Below are the code and all the weights of a small trained network. Each question names an input and a target symbol and asks about switching units off, where a switched-off unit gives its printed mean instead of its output.

import numpy as np


def w(rows, s, z=0):
    codes = np.array(rows[::2]) - 128.0
    scale = np.full(codes.shape[1], s)
    scale[-1] = z or s
    return codes * scale


def f(y):
    return np.maximum(y, 0)


def softmax(a):
    e = np.exp(a - a.max(-1, keepdims=True))
    return e / e.sum(-1, keepdims=True)


def log_softmax(a):
    a = a - a.max(-1, keepdims=True)
    return a - np.log(np.exp(a).sum(-1, keepdims=True))


def net(x, mask):
    ids = ['ΛΠαβγηθξστψ'.index(c) for c in x.split()]
    T = len(ids)
    res = E[ids] + P[:T]
    u = 0
    for l in range(2):
        q, k, v = (res @ M[l].T for M in (Q, K, V))
        z = softmax(np.where(np.tri(T) > 0, q @ k.T / 3**0.5, -1e9)) @ v
        res = res + np.where(mask[u], z, O[l][:, -1]) @ O[l][:, :-1]
        u += 1
        y = f(res @ A[l][:, :-1].T + A[l][:, -1])
        res = res + np.where(mask[u : u + 8], y, B[l][:, -1]) @ B[l][:, :-1]
        u += 8
    return log_softmax(res[-1] @ U[:, :-1].T + U[:, -1])


Q, K, V, O, A, B = {}, {}, {}, {}, {}, {}
E = w([
[85,66,130,138,155,196,166,71],'Λ',
[112,127,79,163,200,61,90,171],'Π',
[92,83,66,164,67,132,147,212],'α',
[229,146,117,53,118,87,117,152],'β',
[176,89,173,173,126,226,81,59],'γ',
[100,110,144,127,106,103,14,149],'η',
[99,185,88,147,70,237,188,183],'θ',
[254,218,141,143,118,133,98,181],'ξ',
[167,142,89,178,55,132,134,149],'σ',
[138,171,106,134,124,141,100,33],'τ',
[189,93,138,121,164,141,186,160],'ψ',
],0.02)
P = w([
[197,87,108,255,97,73,193,171],'0',
[192,86,100,204,111,111,142,161],'1',
[182,81,110,191,132,128,115,146],'2',
[168,90,111,171,151,150,92,145],'3',
[161,103,117,152,165,165,63,146],'4',
[148,111,112,141,182,181,44,142],'5',
[136,127,117,128,192,199,21,154],'6',
[128,142,116,125,198,213,16,158],'7',
],0.0084)
Q[0] = w([
[142,146,90,193,154,140,65,87],'L0H1',
[2,172,208,90,140,8,188,82],'L0H1',
[38,147,217,72,115,112,163,22],'L0H1',
],0.01)
K[0] = w([
[126,152,142,5,174,165,102,160],'L0H1',
[166,130,101,152,21,65,209,176],'L0H1',
[193,115,161,99,50,135,191,175],'L0H1',
],0.013)
V[0] = w([
[171,70,158,162,113,194,161,227],'L0H1',
[78,156,159,187,130,189,156,106],'L0H1',
[3,140,125,127,170,30,125,146],'L0H1',
],0.0064)
O[0] = w([
[111,130,254,100,110,132,193,173,95],'L0H1',
[113,122,166,223,167,173,148,129,130],'L0H1',
[208,58,108,50,98,195,101,138,3],'L0H1',
],0.0085,0.0053)
A[0] = w([
[134,147,82,129,74,43,130,135,160],'L0N1',
[133,202,132,42,164,41,130,75,133],'L0N2',
[36,93,94,123,102,188,254,60,3],'L0N3',
[87,97,142,143,181,65,160,89,234],'L0N4',
[173,10,129,151,220,27,114,208,94],'L0N5',
[90,225,111,84,24,181,164,78,246],'L0N6',
[100,57,195,88,160,65,171,176,53],'L0N7',
[76,126,178,128,54,125,93,152,140],'L0N8',
],0.0085,0.0029)
B[0] = w([
[134,87,143,184,152,114,95,168,254],'L0N1',
[87,17,144,173,186,165,141,200,220],'L0N2',
[117,172,134,93,46,242,52,110,176],'L0N3',
[159,167,163,111,197,199,146,146,207],'L0N4',
[144,144,107,97,120,255,137,140,247],'L0N5',
[226,96,54,59,167,101,156,160,247],'L0N6',
[115,34,127,193,107,102,147,89,165],'L0N7',
[190,130,229,160,133,148,75,150,179],'L0N8',
],0.0096,0.0047)
Q[1] = w([
[93,119,114,128,123,14,126,3],'L1H1',
[95,144,199,132,151,63,195,94],'L1H1',
[158,124,39,162,254,134,98,93],'L1H1',
],0.0097)
K[1] = w([
[169,119,92,173,11,68,243,190],'L1H1',
[152,114,174,190,108,142,220,145],'L1H1',
[88,229,1,190,163,111,64,142],'L1H1',
],0.0085)
V[1] = w([
[162,179,117,165,40,83,158,183],'L1H1',
[179,148,116,42,180,143,253,171],'L1H1',
[79,125,88,165,118,226,123,186],'L1H1',
],0.0051)
O[1] = w([
[90,190,108,42,189,85,1,116,69],'L1H1',
[147,181,99,189,43,248,106,154,68],'L1H1',
[105,173,86,44,111,58,138,93,254],'L1H1',
],0.01,0.0062)
A[1] = w([
[79,160,249,144,123,171,118,206,64],'L1N1',
[130,174,45,42,81,149,121,186,56],'L1N2',
[74,94,81,253,118,135,172,62,3],'L1N3',
[185,84,103,149,128,105,215,51,204],'L1N4',
[24,36,139,103,49,107,117,245,76],'L1N5',
[99,135,93,164,75,98,101,250,91],'L1N6',
[162,142,64,63,201,96,226,185,196],'L1N7',
[156,134,132,197,21,45,118,203,170],'L1N8',
],0.0075,0.0028)
B[1] = w([
[103,127,94,97,88,16,100,114,182],'L1N1',
[144,146,132,196,100,58,148,50,193],'L1N2',
[115,164,135,162,129,115,91,196,209],'L1N3',
[53,201,79,71,100,118,64,200,249],'L1N4',
[48,63,163,194,58,253,115,101,165],'L1N5',
[105,68,107,98,179,139,156,2,208],'L1N6',
[147,88,180,156,96,149,151,117,254],'L1N7',
[117,158,138,23,219,98,117,96,229],'L1N8',
],0.0087,0.0082)
U = w([
[88,97,155,97,63,162,45,121,58],'Λ',
[164,193,223,98,232,188,160,20,60],'Π',
[90,174,81,200,99,158,83,192,171],'α',
[41,239,155,82,111,233,134,65,11],'β',
[67,161,240,253,149,113,204,72,79],'γ',
[147,137,43,219,217,197,148,108,250],'η',
[78,201,164,57,139,230,232,138,254],'θ',
[24,74,126,174,139,149,181,62,14],'ξ',
[136,144,120,155,78,159,168,36,83],'σ',
[63,119,81,76,190,110,193,61,96],'τ',
[168,10,175,120,109,116,136,155,171],'ψ',
],0.0061,0.0041)

Each question gives the input, a string of symbols that net reads in full, and the target symbol t.
The units are the heads (3 rows each of Q, K, V and O) and the neurons (one row each of A and B). Each row of codes is followed by its name. A weight is (code - 128) times the scale printed after its matrix; where a second scale follows, it is the last column's (O, A, B and U).
mask holds one flag per unit, layer by layer, with each layer's heads first. A switched-off unit (its flag False) gives its mean, the last column of its rows in O or B, instead of its output. The means were averaged over made-up inputs and are rounded, as every weight is.
A unit's drop is (log p(t) with every unit on - log p(t) with that unit switched off) / (log p(t) with every unit on - log p(t) with every unit switched off).
The circuit of an input: a set's keep is (log p(t) with only the set's units on - log p(t) with every unit switched off) / (log p(t) with every unit on - log p(t) with every unit switched off). Starting from the 12 units with the biggest drops (on a tie, the unit counted first), units are removed one at a time, each time the one whose removal leaves the highest keep (on an exact tie, the one counted first), for as long as the keep stays at least 0.8.
units of the circuit, in order: the units of the circuit, biggest drop first
k most important neurons: the k neurons with the biggest drops, biggest first
k most important neurons of layer l: the k neurons of layer l with the biggest drops, biggest first
input σ Π τ β, target η: 2 most important neurons => (L0N6, L0N5)
input ξ σ σ Λ ξ ξ, target θ: units of the circuit, in order => (L1H1, L0H1, L0N4, L1N8)
input τ ψ Λ ξ ψ σ σ ξ, target θ: 2 most important neurons => (L0N3, L0N4)
input Π β τ σ β τ θ, target η: units of the circuit, in order => (L0H1)
input σ τ ψ ξ, target Π: units of the circuit, in order => (L1N8, L1N4, L0N2)
input β τ τ ξ η θ, target ψ: units of the circuit, in order => (L0N6, L1H1, L1N7)
input σ ψ β τ θ, target η: units of the circuit, in order => (L0H1, L0N6)
input ξ σ σ β, target ξ: 3 most important neurons => (L0N2, L1N5, L1N6)
input α β σ γ σ Λ η Λ, target θ: units of the circuit, in order => (L1H1, L0N4, L0N3)
input τ ψ Λ σ, target θ: units of the circuit, in order => (L0H1, L1H1, L1N8, L0N4)
input η ψ σ, target ψ: 3 most important neurons => (L1N7, L0N6, L0N8)
input β τ ξ η, target ψ: units of the circuit, in order => (L1H1, L0H1)
input β ξ Λ σ, target θ: units of the circuit, in order => (L0H1, L1H1, L1N8)
input τ θ Π σ ξ τ, target η: 3 most important neurons of layer 0 => (L0N6, L0N2, L0N5)
input η τ σ τ τ Π β β, target σ: units of the circuit, in order => (L0N5, L1H1, L1N2)
input σ θ β Π σ, target σ: units of the circuit, in order => (L0H1, L1N2, L1H1, L0N5)
input ψ τ θ, target σ: 2 most important neurons => (L1N2, L0N6)
input ξ γ ψ ψ, target γ: units of the circuit, in order => (L0H1)
input σ θ α σ ψ, target α: 3 most important neurons of layer 1 => (L1N1, L1N8, L1N6)
input ξ τ η σ, target τ: 2 most important neurons of layer 0 => (L0N5, L0N2)
input α Λ θ σ β, target θ: most important neuron => (L1N4)
input σ β σ τ Π ξ, target σ: 2 most important neurons => (L1N2, L0N5)
input Π σ τ σ β τ, target ψ: 3 most important neurons of layer 0 => (L0N2, L0N6, L0N5)
input τ ξ ψ, target θ: 2 most important neurons of layer 0 => (L0N5, L0N1)
